Below is a small trained network, with its code and all its weights. Each question gives an input and a target symbol and asks what happens when units are switched off, that is, made to give their printed mean instead of their output.

import numpy as np


def w(rows, s, z=0):
    codes = np.array(rows[::2]) - 128.0
    scale = np.full(codes.shape[1], s)
    scale[-1] = z or s
    return codes * scale


def f(y):
    return y / 2 * (1 + np.tanh(0.7978845608 * (y + 0.044715 * y**3)))


def softmax(a):
    e = np.exp(a - a.max(-1, keepdims=True))
    return e / e.sum(-1, keepdims=True)


def log_softmax(a):
    a = a - a.max(-1, keepdims=True)
    return a - np.log(np.exp(a).sum(-1, keepdims=True))


def net(x, mask):
    ids = ['Δαγεζηθλστφψω'.index(c) for c in x.split()]
    T = len(ids)
    res = E[ids] + P[:T]
    q, k, v = (res @ M[0].T for M in (Q, K, V))
    z = softmax(np.where(np.tri(T) > 0, q @ k.T / 4**0.5, -1e9)) @ v
    res = res + np.where(mask[0], z, O[0][:, -1]) @ O[0][:, :-1]
    y = f(res @ A[0][:, :-1].T + A[0][:, -1])
    res = res + np.where(mask[1:9], y, B[0][:, -1]) @ B[0][:, :-1]
    return log_softmax(res[-1] @ U[:, :-1].T + U[:, -1])


Q, K, V, O, A, B = {}, {}, {}, {}, {}, {}
E = w([
[93,117,70],'Δ',
[137,186,47],'α',
[112,175,88],'γ',
[226,101,72],'ε',
[125,224,178],'ζ',
[104,188,114],'η',
[114,151,119],'θ',
[96,162,120],'λ',
[103,125,145],'σ',
[87,149,136],'τ',
[90,133,135],'φ',
[137,225,139],'ψ',
[156,254,98],'ω',
],0.021)
P = w([
[10,161,147],'0',
[92,148,133],'1',
[80,144,127],'2',
[79,148,125],'3',
[72,147,127],'4',
[69,150,133],'5',
[65,146,131],'6',
],0.013)
Q[0] = w([
[193,30,181],'H0',
[250,98,200],'H0',
[138,110,92],'H0',
[77,151,150],'H0',
],0.015)
K[0] = w([
[249,94,143],'H0',
[239,88,150],'H0',
[118,113,127],'H0',
[97,159,146],'H0',
],0.017)
V[0] = w([
[124,190,183],'H0',
[210,199,102],'H0',
[126,158,5],'H0',
[176,102,193],'H0',
],0.016)
O[0] = w([
[219,142,64,250],'H0',
[192,55,144,125],'H0',
[168,74,248,173],'H0',
[124,99,82,13],'H0',
],0.016,0.015)
A[0] = w([
[191,88,36,158],'N0',
[62,196,176,79],'N1',
[231,62,170,4],'N2',
[164,91,181,23],'N3',
[46,236,2,196],'N4',
[209,218,187,170],'N5',
[159,24,78,82],'N6',
[29,64,75,79],'N7',
],0.0092,0.004)
B[0] = w([
[124,95,154,183],'N0',
[83,53,70,174],'N1',
[79,76,84,189],'N2',
[166,116,144,163],'N3',
[124,103,238,219],'N4',
[115,118,53,253],'N5',
[131,254,125,140],'N6',
[130,213,149,128],'N7',
],0.0084,0.033)
U = w([
[119,135,224,97],'Δ',
[114,154,183,90],'α',
[253,198,245,160],'γ',
[152,47,223,21],'ε',
[120,202,60,254],'ζ',
[116,154,126,141],'η',
[125,121,138,81],'θ',
[24,79,51,116],'λ',
[143,56,64,89],'σ',
[102,149,198,77],'τ',
[118,148,142,128],'φ',
[122,138,109,195],'ψ',
[139,170,9,134],'ω',
],0.0056,0.0065)

Each question gives the input, a string of symbols that net reads in full, and the target symbol t.
The units are the heads (4 rows each of Q, K, V and O) and the neurons (one row each of A and B). Each row of codes is followed by its name. A weight is (code - 128) times the scale printed after its matrix; where a second scale follows, it is the last column's (O, A, B and U).
mask holds one flag per unit, heads first, then neurons. A switched-off unit (its flag False) gives its mean, the last column of its rows in O or B, instead of its output. The means were averaged over made-up inputs and are rounded, as every weight is.
A unit's drop is (log p(t) with every unit on - log p(t) with that unit switched off) / (log p(t) with every unit on - log p(t) with every unit switched off).
The circuit of an input: a set's keep is (log p(t) with only the set's units on - log p(t) with every unit switched off) / (log p(t) with every unit on - log p(t) with every unit switched off). Starting from all 9 units, units are removed one at a time, each time the one whose removal leaves the highest keep (on an exact tie, the one counted first), for as long as the keep stays at least 0.8.
units of the circuit, in order: the units of the circuit, biggest drop first
unit that matters most: the unit with the biggest drop
top k neurons: the k neurons with the biggest drops, biggest first
drop of u: that unit's drop, to one decimal
input Δ ζ ω τ γ θ, target λ: units of the circuit, in order	H0, N1
input ψ ω ζ γ ψ τ, target ω: unit that matters most	N4
input Δ λ ζ ω ψ, target λ: top 2 neurons	N1, N4
input ψ ψ ζ ε ζ ζ ω, target ω: units of the circuit, in order	H0, N4
input ψ α ζ γ, target ω: units of the circuit, in order	N4, H0
input σ η ζ Δ, target Δ: units of the circuit, in order	N4, H0, N5
input σ ζ ω Δ σ ζ γ, target Δ: units of the circuit, in order	N4, H0
input ζ ζ ψ ζ Δ Δ α, target γ: units of the circuit, in order	N4, H0, N2, N1
input ω ψ ω ζ η ζ η, target σ: units of the circuit, in order	H0, N2, N4
input σ ζ ζ η, target Δ: top 3 neurons	N4, N5, N2
input ω ω α, target σ: units of the circuit, in order	N2, H0
input ζ θ φ, target γ: top 4 neurons	N4, N2, N5, N1
input α ζ ζ ζ ζ, target ε: top 2 neurons	N2, N3
input α ζ σ σ ω, target ε: top neuron	N2
input ψ ζ Δ ζ Δ η γ, target ω: drop of N4	1.1
input ζ η Δ ψ ζ φ φ, target γ: drop of N2	0.4
input Δ ζ ω, target λ: drop of N1	0.8
input α Δ Δ ζ, target ε: drop of N1	0.0
